Below is a small trained network, with its code and all its weights. Each question gives an input and a class and asks what happens when units are switched off, that is, made to give their printed mean instead of their output.

import numpy as np


def w(rows, s, z=0):
    codes = np.array(rows[::2]) - 128.0
    scale = np.full(codes.shape[1], s)
    scale[-1] = z or s
    return codes * scale


def f(y):
    return y / 2 * (1 + np.tanh(0.7978845608 * (y + 0.044715 * y**3)))


def log_softmax(a):
    a = a - a.max(-1, keepdims=True)
    return a - np.log(np.exp(a).sum(-1, keepdims=True))


def net(x, mask):
    res = np.array(x, float).reshape(1, 3) / 4 @ E
    y = f(res @ A[0][:, :-1].T + A[0][:, -1])
    res = res + np.where(mask, y, B[0][:, -1]) @ B[0][:, :-1]
    return log_softmax(res[-1] @ U[:, :-1].T + U[:, -1])


A, B = {}, {}
E = w([
[110,187,148,31,96],'x0',
[98,56,248,103,186],'x1',
[185,66,96,80,110],'x2',
],0.013)
A[0] = w([
[204,60,99,232,118,134],'neuron 0',
[143,235,151,3,15,166],'neuron 1',
[237,89,115,71,126,223],'neuron 2',
[149,212,56,129,82,21],'neuron 3',
[103,119,201,40,148,73],'neuron 4',
[120,172,59,179,117,78],'neuron 5',
[23,224,145,177,165,147],'neuron 6',
[18,168,111,177,132,159],'neuron 7',
[132,101,233,123,147,17],'neuron 8',
[132,103,117,228,159,13],'neuron 9',
[118,96,35,114,111,2],'neuron 10',
],0.011,0.0035)
B[0] = w([
[77,192,160,102,226,211],'neuron 0',
[98,195,122,164,226,254],'neuron 1',
[15,99,1,62,66,192],'neuron 2',
[231,5,152,251,159,214],'neuron 3',
[170,113,105,188,198,204],'neuron 4',
[158,97,142,190,107,190],'neuron 5',
[31,46,69,98,115,207],'neuron 6',
[87,130,22,94,72,181],'neuron 7',
[162,50,140,216,119,204],'neuron 8',
[84,168,143,159,244,178],'neuron 9',
[162,107,77,135,131,164],'neuron 10',
],0.0091,0.014)
U = w([
[234,28,175,212,154,120],'0',
[48,88,58,101,94,118],'1',
[137,245,165,162,242,92],'2',
[121,158,144,143,111,249],'3',
[186,146,206,80,48,98],'4',
[186,156,209,171,59,102],'5',
[199,153,217,69,50,101],'6',
],0.011,0.017)

Each question gives the input, the list of numbers given to net, and the class t.
The units are the neurons (one row each of A and B). Each row of codes is followed by its name. A weight is (code - 128) times the scale printed after its matrix; where a second scale follows, it is the last column's (A, B and U).
mask holds one flag per neuron, in row order. A switched-off neuron (its flag False) gives its mean, the last column of its row in B, instead of its output. The means were averaged over made-up inputs and are rounded, as every weight is.
A unit's drop is (log p(t) with every unit on - log p(t) with that unit switched off) / (log p(t) with every unit on - log p(t) with every unit switched off).
The circuit of an input: a set's keep is (log p(t) with only the set's units on - log p(t) with every unit switched off) / (log p(t) with every unit on - log p(t) with every unit switched off). Starting from all 11 units, units are removed one at a time, each time the one whose removal leaves the highest keep (on an exact tie, the one counted first), for as long as the keep stays at least 0.8.
units of the circuit, in order: the units of the circuit, biggest drop first
k most important neurons: the k neurons with the biggest drops, biggest first
drop when u is switched off: that unit's drop, to one decimal
input [3,5,-7], class 1: units of the circuit, in order	(neuron 6)
input [-6,5,-6], class 1: 3 most important neurons	(neuron 6; neuron 3; neuron 1)
input [-8,-6,1], class 2: 2 most important neurons	(neuron 0; neuron 9)
input [-2,7,8], class 1: 2 most important neurons	(neuron 2; neuron 3)
input [8,6,5], class 2: 3 most important neurons	(neuron 1; neuron 3; neuron 4)
input [-6,-5,0], class 2: 3 most important neurons	(neuron 0; neuron 9; neuron 8)
input [-3,-2,-2], class 3: 4 most important neurons	(neuron 1; neuron 2; neuron 4; neuron 3)
input [3,-4,3], class 0: 4 most important neurons	(neuron 3; neuron 0; neuron 6; neuron 7)
input [0,-8,-8], class 0: 2 most important neurons	(neuron 3; neuron 5)
input [-6,-3,-4], class 2: 3 most important neurons	(neuron 9; neuron 0; neuron 2)
input [-5,-2,6], class 1: 2 most important neurons	(neuron 2; neuron 1)
input [1,2,3], class 3: 4 most important neurons	(neuron 6; neuron 3; neuron 7; neuron 10)
input [0,1,2], class 3: drop when neuron 7 is switched off	0.4
input [4,-8,3], class 0: drop when neuron 3 is switched off	1.4
input [-7,-4,3], class 2: units of the circuit, in order	(neuron 0)
input [0,-6,1], class 0: drop when neuron 3 is switched off	0.3
